Below is a small trained network, with its code and all its weights. Each question gives an input and a class and asks what happens when units are switched off, that is, made to give their printed mean instead of their output.

import numpy as np


def w(rows, s, z=0):
    codes = np.array(rows[::2]) - 128.0
    scale = np.full(codes.shape[1], s)
    scale[-1] = z or s
    return codes * scale


def f(y):
    return np.maximum(y, 0)


def log_softmax(a):
    a = a - a.max(-1, keepdims=True)
    return a - np.log(np.exp(a).sum(-1, keepdims=True))


def net(x, mask):
    res = np.array(x, float).reshape(1, 8) / 4 @ E
    y = f(res @ A[0][:, :-1].T + A[0][:, -1])
    res = res + np.where(mask, y, B[0][:, -1]) @ B[0][:, :-1]
    return log_softmax(res[-1] @ U[:, :-1].T + U[:, -1])


A, B = {}, {}
E = w([
[243,92,96,120,88,153,151],'x0',
[188,138,101,189,172,177,72],'x1',
[134,139,205,75,52,109,102],'x2',
[149,85,72,134,99,255,153],'x3',
[141,212,193,154,66,156,152],'x4',
[142,72,148,132,85,141,51],'x5',
[139,185,98,136,63,65,66],'x6',
[119,154,102,194,113,154,60],'x7',
],0.01)
A[0] = w([
[109,145,123,65,251,63,169,193],'N1',
[123,14,90,96,153,151,90,136],'N2',
[179,177,54,147,102,119,121,252],'N3',
[77,150,132,199,206,186,132,176],'N4',
[132,120,191,72,85,120,180,172],'N5',
[195,94,161,186,153,151,69,166],'N6',
],0.015,0.0033)
B[0] = w([
[119,26,175,197,146,6,166,253],'N1',
[65,86,54,77,179,191,101,213],'N2',
[138,216,55,133,133,93,147,204],'N3',
[140,168,197,203,126,213,109,212],'N4',
[88,150,169,35,109,164,161,216],'N5',
[192,85,129,147,34,115,93,209],'N6',
],0.017,0.016)
U = w([
[113,127,179,40,78,133,205,232],'0',
[215,93,79,130,76,146,104,65],'1',
[99,83,164,150,148,64,150,227],'2',
[103,67,75,112,160,176,103,68],'3',
[85,190,148,103,65,46,6,227],'4',
[164,147,58,157,149,136,176,36],'5',
[139,131,174,166,117,180,136,3],'6',
],0.011,0.0025)

Each question gives the input, the list of numbers given to net, and the class t.
The units are the neurons (one row each of A and B). Each row of codes is followed by its name. A weight is (code - 128) times the scale printed after its matrix; where a second scale follows, it is the last column's (A, B and U).
mask holds one flag per neuron, in row order. A switched-off neuron (its flag False) gives its mean, the last column of its row in B, instead of its output. The means were averaged over made-up inputs and are rounded, as every weight is.
A unit's drop is (log p(t) with every unit on - log p(t) with that unit switched off) / (log p(t) with every unit on - log p(t) with every unit switched off).
The circuit of an input: a set's keep is (log p(t) with only the set's units on - log p(t) with every unit switched off) / (log p(t) with every unit on - log p(t) with every unit switched off). Starting from all 6 units, units are removed one at a time, each time the one whose removal leaves the highest keep (on an exact tie, the one counted first), for as long as the keep stays at least 0.8.
circuit, biggest first: the units of the circuit, biggest drop first
k most important neurons: the k neurons with the biggest drops, biggest first
drop when u is switched off: that unit's drop, to one decimal
input [-2,-5,6,-5,6,-4,2,4], class 0: most important neuron -> [N5]
input [6,0,8,0,-5,-6,2,6], class 4: circuit, biggest first -> [N2; N3]
input [5,-3,0,-8,6,-3,-5,6], class 0: circuit, biggest first -> [N1; N5]
input [-7,7,-2,5,-4,1,-7,4], class 6: 2 most important neurons -> [N4; N6]
input [4,5,6,-5,2,-3,-5,5], class 1: 2 most important neurons -> [N6; N1]
input [2,-7,2,-3,-7,2,0,7], class 3: 2 most important neurons -> [N2; N1]
input [-3,8,-5,7,3,-7,-7,0], class 6: drop when N4 is switched off -> 1.1
input [-6,8,3,0,-7,0,2,6], class 1: drop when N6 is switched off -> 1.0
input [-8,4,-8,0,-3,7,1,4], class 6: drop when N4 is switched off -> 2.5
input [3,-3,-3,-1,0,5,0,8], class 1: 2 most important neurons -> [N6; N5]
